M =
[[  35  -54  -11  -46   77]
 [-103   14  -21  -53   81]
 [ -71   81   75  -33   48]
 [  35   14  -60  -37   60]
 [   3   14   -2  -42   90]
 [ -29   70  -31  -17   35]]
Indices start at 0.
(0, 0) = 35
(2, 4) = 48
(2, 1) = 81
(2, 0) = -71
(1, 0) = -103
(5, 2) = -31
(5, 0) = -29
(0, 1) = -54
(5, 3) = -17
(2, 3) = -33
(3, 2) = -60
(3, 4) = 60
(0, 4) = 77
(1, 1) = 14
(4, 2) = -2

a =
[[  5  -2  -2 -50 -46  -9  43  -6  78  -2  77]
 [ -7 -17  -4   3   3 -15  73 -13   8 -15 -18]
 [-19  -7 -18  30  30 -30 -21 -49  -6  -9   2]
 [ 33  42  13 -16 -35   8  -6  -7 -13  23  12]
 [-22   3  28   0 -12  18 -44  -5   8  19 -55]]
Indices start at 0.
(0, 0)	5
(1, 8)	8
(0, 2)	-2
(0, 5)	-9
(2, 3)	30
(2, 6)	-21
(1, 3)	3
(3, 0)	33
(3, 6)	-6
(1, 0)	-7
(1, 5)	-15
(3, 7)	-7
(1, 6)	73
(0, 4)	-46
(1, 2)	-4
(0, 3)	-50
(3, 9)	23
(0, 9)	-2
(1, 9)	-15
(4, 0)	-22
(2, 1)	-7
(4, 10)	-55
(4, 9)	19
(2, 5)	-30
(3, 5)	8
(4, 8)	8

m =
array([[ 67, -31, -56, -15,   2,  27, -31,  28],
       [-18,   9,  27,   8, -62,  -6,  95,   5],
       [ 20,  25,  72,   4,   8,   6,  -4, -71],
       [-14, -43,  57, -44,  39, -46, -10,  39]])
Indices start at 0.
row 0 col 0: 67
row 2 col 2: 72
row 2 col 6: -4
row 2 col 1: 25
row 1 col 2: 27
row 1 col 0: -18
row 2 col 7: -71
row 0 col 3: -15
row 2 col 5: 6
row 2 col 0: 20
row 0 col 7: 28
row 0 col 4: 2
row 3 col 1: -43
row 0 col 5: 27
row 3 col 4: 39

grid =
[[ 15 -63 -56  41  -7 -40  18 -62]
 [-89   0  35  58  32  57  48   0]
 [  0 -28  29   0   0  67   0 -57]
 [-24   9  -4  50   0 -21   0 -67]]
grid[0,0] => 15
grid[0,-3] => -40
grid[:, 3] => [41, 58, 0, 50]
grid[-1] => [-24, 9, -4, 50, 0, -21, 0, -67]
grid[-2,-4] => 0
grid[1,4] => 32
grid[-3,-8] => -89
grid[:, 2] => [-56, 35, 29, -4]
grid[2,-8] => 0
grid[-1,-4] => 0
grid[-4,-6] => -56
grid[1,7] => 0
grid[:, 4] => [-7, 32, 0, 0]
grid[2] => [0, -28, 29, 0, 0, 67, 0, -57]
grid[-4,-2] => 18

A =
[[-29 -30  12  73  37  50  -7  12   9  40 -76]
 [-46 -71 -76  69   1  51  21 -58 -58  21  30]
 [-60  -7 -38   7  39 -19  40   9 -52  10   8]
 [-38   9 -53 -76 -19 -31  24  -5  10 -48 -44]
 [-17  35  76 -51 -36  70  -1  19  14 -72 -75]
 [-33  30 -51 -36  54 -61  -4 -28 -48  23 -48]
 [-62  13  37   6  54  73 -60  53  44  71  30]
 [-14  24  74  20  46  45 -68   5 -38  59 -58]
 [-16  61 -49 -57 -64  35  37 -27 -10  60  33]]
Indices start at 0.
row 0 col 0	-29
row 8 col 10	33
row 5 col 2	-51
row 5 col 8	-48
row 0 col 4	37
row 8 col 6	37
row 2 col 8	-52
row 4 col 7	19
row 1 col 2	-76
row 0 col 5	50
row 7 col 1	24
row 6 col 5	73
row 8 col 7	-27
row 0 col 1	-30
row 3 col 8	10
row 0 col 6	-7
row 2 col 3	7
row 6 col 7	53
row 1 col 10	30
row 1 col 9	21
row 1 col 5	51
row 3 col 0	-38
row 5 col 0	-33
row 7 col 0	-14
row 1 col 3	69
row 3 col 7	-5
row 6 col 4	54
row 6 col 8	44
row 8 col 4	-64
row 3 col 9	-48
row 1 col 0	-46
row 0 col 2	12

x =
array([[6, 3, 7, 7, 3, 4, 5, 7, 4, 7, 7, 7],
       [7, 7, 3, 4, 6, 7, 3, 3, 7, 7, 6, 6],
       [5, 5, 5, 5, 5, 5, 5, 4, 5, 4, 5, 5],
       [6, 7, 5, 4, 4, 4, 3, 4, 3, 3, 4, 6],
       [6, 6, 4, 5, 3, 5, 4, 5, 2, 3, 6, 5],
       [6, 5, 5, 5, 5, 5, 6, 5, 6, 4, 4, 4],
       [4, 5, 6, 5, 5, 5, 6, 6, 4, 4, 4, 5],
       [8, 4, 7, 3, 6, 5, 6, 4, 5, 9, 5, 6],
       [6, 5, 7, 6, 5, 7, 2, 5, 6, 2, 6, 4],
       [3, 3, 4, 4, 4, 6, 5, 5, 5, 4, 5, 7],
       [4, 5, 6, 5, 6, 6, 4, 5, 5, 3, 5, 5]])
x[0][0]	6
x[-10][-1]	6
x[-3][10]	6
x[-2][9]	4
x[-6][-12]	6
x[-1][-12]	4
x[2][11]	5
x[-10][-5]	3
x[0][-5]	7
x[10][-10]	6
x[-2][-8]	4
x[:, -2]	[7, 6, 5, 4, 6, 4, 4, 5, 6, 5, 5]
x[:, -6]	[5, 3, 5, 3, 4, 6, 6, 6, 2, 5, 4]
x[-10][-9]	4
x[9]	[3, 3, 4, 4, 4, 6, 5, 5, 5, 4, 5, 7]
x[5]	[6, 5, 5, 5, 5, 5, 6, 5, 6, 4, 4, 4]
x[-3][-1]	4
x[-1][3]	5
x[-4][-11]	4
x[0]	[6, 3, 7, 7, 3, 4, 5, 7, 4, 7, 7, 7]
x[5][-3]	4
x[2]	[5, 5, 5, 5, 5, 5, 5, 4, 5, 4, 5, 5]
x[2][5]	5
x[-3][-12]	6
x[-1][7]	5
x[-1][9]	3
x[:, -4]	[4, 7, 5, 3, 2, 6, 4, 5, 6, 5, 5]
x[2][-3]	4
x[-9][2]	5
x[:, -3]	[7, 7, 4, 3, 3, 4, 4, 9, 2, 4, 3]
x[7]	[8, 4, 7, 3, 6, 5, 6, 4, 5, 9, 5, 6]
x[1][-12]	7
x[-7][-1]	5
x[:, -12]	[6, 7, 5, 6, 6, 6, 4, 8, 6, 3, 4]
x[-3][2]	7
x[10][6]	4
x[-5][-7]	5

B = [ 43 -94  12  21   8  34  53  58 -21]
B[-9]: 43
B[-3]: 53
B[-7]: 12

arr = [[36, 55, 31, 33, 44, 29], [41, 55, 31, 38, 45, 31], [48, 39, 63, 52, 47, 63], [41, 62, 80, 47, 80, 68], [50, 41, 63, 52, 51, 62], [63, 67, 74, 64, 77, 69], [52, 41, 64, 55, 52, 63], [41, 55, 35, 39, 47, 34], [38, 55, 31, 35, 44, 30], [29, 46, 79, 24, 38, 79]]
arr[-10][0] => 36
arr[1][-1] => 31
arr[-7] => [41, 62, 80, 47, 80, 68]
arr[3][-5] => 62
arr[6] => [52, 41, 64, 55, 52, 63]
arr[-10][5] => 29
arr[-8] => [48, 39, 63, 52, 47, 63]
arr[-3] => [41, 55, 35, 39, 47, 34]
arr[:, 1] => [55, 55, 39, 62, 41, 67, 41, 55, 55, 46]
arr[-2][2] => 31
arr[-3][1] => 55
arr[-5][-3] => 64
arr[:, -4] => [31, 31, 63, 80, 63, 74, 64, 35, 31, 79]
arr[:, 0] => [36, 41, 48, 41, 50, 63, 52, 41, 38, 29]
arr[-10][-3] => 33
arr[:, 4] => [44, 45, 47, 80, 51, 77, 52, 47, 44, 38]
arr[-7][-4] => 80
arr[-7][0] => 41
arr[9][1] => 46
arr[-2][4] => 44
arr[5][4] => 77
arr[-9][-6] => 41
arr[:, 5] => [29, 31, 63, 68, 62, 69, 63, 34, 30, 79]
arr[1][4] => 45
arr[-7][4] => 80
arr[7][-2] => 47
arr[-1][3] => 24
arr[-2][-3] => 35

data =
array([[-1.10, -0.60,  2.25, -0.20, -0.54],
       [-0.23, -0.51, -1.21,  1.08, -1.76],
       [ 0.52,  0.12,  0.95, -1.77,  2.45],
       [-0.81,  0.64, -0.94, -1.11,  1.47],
       [ 1.66, -2.24, -0.07,  0.03, -1.41],
       [ 1.61, -1.96, -1.07,  2.46, -1.01],
       [ 1.78,  0.84,  0.00,  0.86,  2.35],
       [-2.27,  1.66,  0.93, -0.65,  1.15],
       [ 1.39, -0.36, -0.40, -0.68,  0.13]])
data[0][0]	-1.10
data[8][0]	1.39
data[1][2]	-1.21
data[4]	[1.66, -2.24, -0.07, 0.03, -1.41]
data[0][4]	-0.54
data[1][4]	-1.76
data[4][2]	-0.07
data[:, 2]	[2.25, -1.21, 0.95, -0.94, -0.07, -1.07, 0.00, 0.93, -0.40]
data[0][3]	-0.20
data[5][1]	-1.96
data[8][4]	0.13
data[3][2]	-0.94
data[3][4]	1.47
data[2][3]	-1.77
data[3][3]	-1.11
data[5][0]	1.61
data[2][1]	0.12
data[:, 3]	[-0.20, 1.08, -1.77, -1.11, 0.03, 2.46, 0.86, -0.65, -0.68]
data[5]	[1.61, -1.96, -1.07, 2.46, -1.01]
data[6][1]	0.84
data[:, 1]	[-0.60, -0.51, 0.12, 0.64, -2.24, -1.96, 0.84, 1.66, -0.36]
data[7][2]	0.93
data[4][4]	-1.41
data[5][4]	-1.01
data[3][1]	0.64
data[1][0]	-0.23
data[7][1]	1.66
data[6]	[1.78, 0.84, 0.00, 0.86, 2.35]
